Below is a small trained network, with its code and all its weights. Each question gives an input and a class and asks what happens when units are switched off, that is, made to give their printed mean instead of their output.

import numpy as np


def w(rows, s, z=0):
    codes = np.array(rows[::2]) - 128.0
    scale = np.full(codes.shape[1], s)
    scale[-1] = z or s
    return codes * scale


def norm(h):
    return h / np.sqrt((h * h).mean(-1, keepdims=True) + 1e-5)


def f(y):
    return y / 2 * (1 + np.tanh(0.7978845608 * (y + 0.044715 * y**3)))


def log_softmax(a):
    a = a - a.max(-1, keepdims=True)
    return a - np.log(np.exp(a).sum(-1, keepdims=True))


def net(x, mask):
    res = np.array(x, float).reshape(1, 5) / 4 @ E
    u = 0
    for l in range(4):
        y = f(norm(res) @ A[l][:, :-1].T + A[l][:, -1])
        res = res + np.where(mask[u : u + 3], y, B[l][:, -1]) @ B[l][:, :-1]
        u += 3
    return log_softmax(norm(res)[-1] @ U[:, :-1].T + U[:, -1])


A, B = {}, {}
E = w([
[130,32,133,91,159,152,90,176,4,38],'x0',
[2,73,185,180,144,158,116,236,138,40],'x1',
[166,121,241,77,225,74,94,119,128,89],'x2',
[13,98,10,114,119,12,165,111,87,93],'x3',
[154,159,74,185,147,162,134,118,114,31],'x4',
],0.0074)
A[0] = w([
[188,185,73,160,128,200,94,97,122,106,162],'0.n1',
[173,125,78,78,150,107,162,43,132,73,29],'0.n2',
[2,118,52,232,44,91,201,163,135,150,251],'0.n3',
],0.0067,0.0026)
B[0] = w([
[195,141,126,83,91,50,178,163,182,177,178],'0.n1',
[182,107,79,171,113,116,102,164,196,193,157],'0.n2',
[159,182,180,9,91,202,136,66,113,95,255],'0.n3',
],0.012,0.0071)
A[1] = w([
[96,58,136,57,218,131,165,78,155,164,1],'1.n1',
[154,41,104,172,67,114,120,137,123,116,142],'1.n2',
[1,148,121,134,138,89,130,136,100,5,193],'1.n3',
],0.0053,0.0027)
B[1] = w([
[88,143,142,180,159,140,103,211,157,80,127],'1.n1',
[178,81,141,143,166,161,77,182,194,108,119],'1.n2',
[109,116,112,1,125,148,106,132,88,96,252],'1.n3',
],0.013,0.0026)
A[2] = w([
[154,2,107,86,116,158,77,195,129,109,110],'2.n1',
[206,32,166,128,139,104,128,175,72,116,3],'2.n2',
[108,56,205,49,151,57,58,159,164,186,44],'2.n3',
],0.0078,0.0017)
B[2] = w([
[146,173,138,118,112,251,209,32,130,56,238],'2.n1',
[92,70,161,55,138,200,206,104,96,105,209],'2.n2',
[43,196,108,195,137,136,50,103,59,50,255],'2.n3',
],0.012,0.0046)
A[3] = w([
[86,156,108,95,75,196,200,85,181,149,166],'3.n1',
[151,164,177,189,103,180,143,187,206,255,253],'3.n2',
[128,137,112,127,179,67,93,220,235,87,51],'3.n3',
],0.0063,0.0023)
B[3] = w([
[154,126,130,18,254,75,70,51,79,142,253],'3.n1',
[235,26,91,125,16,145,118,68,245,114,212],'3.n2',
[179,189,125,85,54,122,210,109,61,91,125],'3.n3',
],0.0098,0.0062)
U = w([
[199,161,37,171,117,7,119,137,164,166,203],'0',
[75,152,122,2,138,163,144,82,3,23,250],'1',
[2,214,130,215,166,62,71,163,52,106,3],'2',
],0.0073,0.0033)

Each question gives the input, the list of numbers given to net, and the class t.
The units are the neurons (one row each of A and B). Each row of codes is followed by its name. A weight is (code - 128) times the scale printed after its matrix; where a second scale follows, it is the last column's (A, B and U).
mask holds one flag per neuron, layer by layer. A switched-off neuron (its flag False) gives its mean, the last column of its row in B, instead of its output. The means were averaged over made-up inputs and are rounded, as every weight is.
A unit's drop is (log p(t) with every unit on - log p(t) with that unit switched off) / (log p(t) with every unit on - log p(t) with every unit switched off).
The circuit of an input: a set's keep is (log p(t) with only the set's units on - log p(t) with every unit switched off) / (log p(t) with every unit on - log p(t) with every unit switched off). Starting from all 12 units, units are removed one at a time, each time the one whose removal leaves the highest keep (on an exact tie, the one counted first), for as long as the keep stays at least 0.8.
units of the circuit, in order: the units of the circuit, biggest drop first
most important unit: the unit with the biggest drop
k most important neurons: the k neurons with the biggest drops, biggest first
top k neurons in layer l: the k neurons of layer l with the biggest drops, biggest first
drop when u is switched off: that unit's drop, to one decimal
input [-5,7,2,-6,-5], class 2: most important unit => 2.n3
input [-2,-7,6,2,-4], class 0: 3 most important neurons => (0.n2 1.n3 2.n2)
input [-1,5,6,-7,-6], class 2: units of the circuit, in order => (2.n3 0.n3)
input [-6,6,2,-8,-4], class 0: 2 most important neurons => (3.n2 1.n3)
input [5,-5,-8,-7,-7], class 0: 4 most important neurons => (1.n3 3.n2 0.n1 2.n3)
input [1,-3,8,-2,-8], class 2: top 2 neurons in layer 2 => (2.n3 2.n1)
input [-7,6,6,-2,-4], class 2: 2 most important neurons => (2.n3 0.n3)
input [1,-6,2,-2,-8], class 2: top 2 neurons in layer 2 => (2.n3 2.n1)
input [-3,-5,8,5,-6], class 2: drop when 2.n3 is switched off => 0.5
input [-2,-6,8,6,-8], class 2: drop when 3.n3 is switched off => 0.0
input [-5,1,7,-5,-4], class 2: drop when 0.n3 is switched off => 0.2
